Below is a small trained network, with its code and all its weights. Each question gives an input and a target symbol and asks what happens when units are switched off, that is, made to give their printed mean instead of their output.

import numpy as np


def w(rows, s, z=0):
    codes = np.array(rows[::2]) - 128.0
    scale = np.full(codes.shape[1], s)
    scale[-1] = z or s
    return codes * scale


def f(y):
    return y / 2 * (1 + np.tanh(0.7978845608 * (y + 0.044715 * y**3)))


def softmax(a):
    e = np.exp(a - a.max(-1, keepdims=True))
    return e / e.sum(-1, keepdims=True)


def log_softmax(a):
    a = a - a.max(-1, keepdims=True)
    return a - np.log(np.exp(a).sum(-1, keepdims=True))


def net(x, mask):
    ids = ['βζμπστ'.index(c) for c in x.split()]
    T = len(ids)
    res = E[ids] + P[:T]
    u = 0
    for l in range(2):
        q, k, v = (res @ M[l].T for M in (Q, K, V))
        z = softmax(np.where(np.tri(T) > 0, q @ k.T / 3**0.5, -1e9)) @ v
        res = res + np.where(mask[u], z, O[l][:, -1]) @ O[l][:, :-1]
        u += 1
        y = f(res @ A[l][:, :-1].T + A[l][:, -1])
        res = res + np.where(mask[u : u + 4], y, B[l][:, -1]) @ B[l][:, :-1]
        u += 4
    return log_softmax(res[-1] @ U[:, :-1].T + U[:, -1])


Q, K, V, O, A, B = {}, {}, {}, {}, {}, {}
E = w([
[122,110,178,151,109,58,218,134,125,97],'β',
[155,51,233,179,120,206,121,248,147,107],'ζ',
[144,48,90,50,134,191,137,71,144,143],'μ',
[144,134,124,146,197,44,109,106,209,40],'π',
[50,213,132,159,179,112,217,126,197,69],'σ',
[101,104,143,95,158,102,202,112,103,178],'τ',
],0.012)
P = w([
[138,161,92,125,119,115,127,136,168,165],'0',
[121,153,156,87,116,177,116,108,89,127],'1',
[86,104,125,25,142,138,70,151,110,101],'2',
[129,108,88,149,138,109,182,116,146,153],'3',
[129,143,176,142,105,133,70,80,72,137],'4',
[125,78,136,3,173,119,133,156,87,95],'5',
[129,109,89,145,158,131,169,100,154,160],'6',
],0.019)
Q[0] = w([
[124,104,95,216,125,70,164,86,164,163],'0.h1',
[86,139,254,165,144,157,140,194,106,78],'0.h1',
[211,205,114,230,16,153,127,107,79,176],'0.h1',
],0.008)
K[0] = w([
[138,173,180,150,193,46,61,76,76,68],'0.h1',
[23,126,179,203,88,146,173,243,172,142],'0.h1',
[41,214,201,65,1,161,41,166,78,133],'0.h1',
],0.0065)
V[0] = w([
[213,100,14,146,162,162,72,90,177,20],'0.h1',
[109,99,2,99,90,183,182,103,122,208],'0.h1',
[11,209,146,195,146,174,113,90,161,142],'0.h1',
],0.0057)
O[0] = w([
[91,94,202,130,147,137,153,141,213,154,254],'0.h1',
[105,165,153,191,80,77,78,153,104,190,107],'0.h1',
[165,179,134,150,181,246,141,116,123,137,115],'0.h1',
],0.012,0.0038)
A[0] = w([
[177,195,62,208,165,167,158,145,102,222,2],'0.n1',
[161,116,89,224,20,89,128,127,119,195,132],'0.n2',
[67,103,105,84,106,142,120,214,3,89,101],'0.n3',
[182,176,92,251,126,157,101,106,64,139,135],'0.n4',
],0.0069,0.0031)
B[0] = w([
[2,65,107,120,130,116,97,196,103,147,120],'0.n1',
[93,130,229,128,44,153,169,117,171,87,145],'0.n2',
[161,104,50,174,121,106,63,153,221,59,250],'0.n3',
[69,77,181,153,250,54,206,212,110,122,140],'0.n4',
],0.0082,0.0021)
Q[1] = w([
[145,118,129,255,111,175,152,159,137,171],'1.h1',
[118,135,91,184,83,162,193,64,96,153],'1.h1',
[78,109,101,39,114,120,155,180,167,92],'1.h1',
],0.01)
K[1] = w([
[169,152,182,203,122,241,105,254,160,127],'1.h1',
[135,117,225,119,154,156,48,218,32,54],'1.h1',
[99,96,151,129,143,36,192,149,104,90],'1.h1',
],0.0069)
V[1] = w([
[50,208,76,2,155,103,74,56,107,122],'1.h1',
[21,102,104,147,168,91,184,15,112,131],'1.h1',
[165,124,114,225,179,113,198,171,162,97],'1.h1',
],0.0054)
O[1] = w([
[217,107,108,126,161,163,78,161,209,127,104],'1.h1',
[183,120,94,160,1,135,44,159,99,167,216],'1.h1',
[65,107,119,135,107,229,181,122,153,132,252],'1.h1',
],0.0088,0.0033)
A[1] = w([
[158,169,208,178,76,142,82,79,178,145,3],'1.n1',
[166,254,145,164,112,64,146,100,105,120,39],'1.n2',
[216,192,95,160,102,102,49,96,68,136,69],'1.n3',
[229,152,109,63,140,206,125,118,53,126,108],'1.n4',
],0.0093,0.0053)
B[1] = w([
[78,89,37,191,111,177,179,91,106,41,176],'1.n1',
[254,223,147,31,102,164,182,154,146,147,149],'1.n2',
[86,120,128,113,211,198,246,224,67,173,214],'1.n3',
[201,232,173,135,101,93,152,116,131,183,253],'1.n4',
],0.0094,0.0023)
U = w([
[200,217,149,85,112,159,163,134,100,166,217],'β',
[23,63,243,70,191,228,161,108,40,100,138],'ζ',
[55,126,15,187,89,168,90,40,54,41,205],'μ',
[202,77,14,182,190,87,185,150,253,167,103],'π',
[65,153,16,142,155,174,153,211,120,174,3],'σ',
[68,134,169,143,128,70,75,167,124,209,59],'τ',
],0.0044,0.0031)

Each question gives the input, a string of symbols that net reads in full, and the target symbol t.
The units are the heads (3 rows each of Q, K, V and O) and the neurons (one row each of A and B). Each row of codes is followed by its name. A weight is (code - 128) times the scale printed after its matrix; where a second scale follows, it is the last column's (O, A, B and U).
mask holds one flag per unit, layer by layer, with each layer's heads first. A switched-off unit (its flag False) gives its mean, the last column of its rows in O or B, instead of its output. The means were averaged over made-up inputs and are rounded, as every weight is.
A unit's drop is (log p(t) with every unit on - log p(t) with that unit switched off) / (log p(t) with every unit on - log p(t) with every unit switched off).
The circuit of an input: a set's keep is (log p(t) with only the set's units on - log p(t) with every unit switched off) / (log p(t) with every unit on - log p(t) with every unit switched off). Starting from all 10 units, units are removed one at a time, each time the one whose removal leaves the highest keep (on an exact tie, the one counted first), for as long as the keep stays at least 0.8.
circuit, biggest first: the units of the circuit, biggest drop first
most important unit: the unit with the biggest drop
k most important neurons: the k neurons with the biggest drops, biggest first
drop of u: that unit's drop, to one decimal
input π μ ζ μ μ μ ζ, target ζ: most important neuron -> (0.n3)
input μ μ π ζ β, target β: circuit, biggest first -> (1.n2 1.h1 0.h1)
input μ β τ β σ π, target μ: circuit, biggest first -> (0.h1 1.h1 0.n3)
input ζ π τ, target π: circuit, biggest first -> (0.n3 1.h1)
input β π π π τ, target β: circuit, biggest first -> (0.h1 1.n4 1.h1)
input τ ζ μ μ π, target β: circuit, biggest first -> (0.h1 1.n2 1.h1)
input β σ ζ σ, target ζ: circuit, biggest first -> (1.h1 0.n3)
input σ ζ ζ τ π μ, target σ: circuit, biggest first -> (0.h1 1.n3 0.n3 1.h1)
input π π π π μ, target β: 4 most important neurons -> (1.n4 0.n3 0.n2 0.n4)
input β μ τ, target μ: circuit, biggest first -> (0.n3 0.h1)
input μ μ β μ, target μ: circuit, biggest first -> (0.h1 0.n2 1.n1)
input β τ ζ ζ σ π, target π: 2 most important neurons -> (0.n2 0.n3)
input β β ζ, target μ: circuit, biggest first -> (0.h1 0.n3)
input π σ ζ ζ π ζ, target π: circuit, biggest first -> (0.n3)
input ζ ζ τ ζ μ, target β: circuit, biggest first -> (1.n4 0.h1)
input ζ μ μ τ σ, target β: circuit, biggest first -> (1.n2 1.h1)
input π π μ σ σ ζ σ, target ζ: circuit, biggest first -> (1.h1 0.h1)
input ζ π β, target π: circuit, biggest first -> (1.h1 0.n3 0.h1)
input ζ π σ π ζ β μ, target ζ: 3 most important neurons -> (0.n3 0.n4 1.n4)
input σ π ζ, target β: 2 most important neurons -> (1.n4 0.n1)
input ζ β μ, target π: most important unit -> 1.h1
input τ μ ζ μ, target ζ: 2 most important neurons -> (0.n3 0.n2)
input μ β ζ β σ, target β: 2 most important neurons -> (1.n2 0.n1)
input τ π π, target σ: drop of 0.n3 -> 0.2
input π μ ζ ζ τ π, target π: drop of 0.n4 -> 0.0
input σ ζ μ β π τ, target μ: drop of 1.h1 -> 0.2
input τ τ π μ ζ μ, target τ: drop of 0.h1 -> 0.6
input μ π π π π, target μ: most important neuron -> (1.n1)
input τ μ μ, target σ: 2 most important neurons -> (1.n3 0.n3)
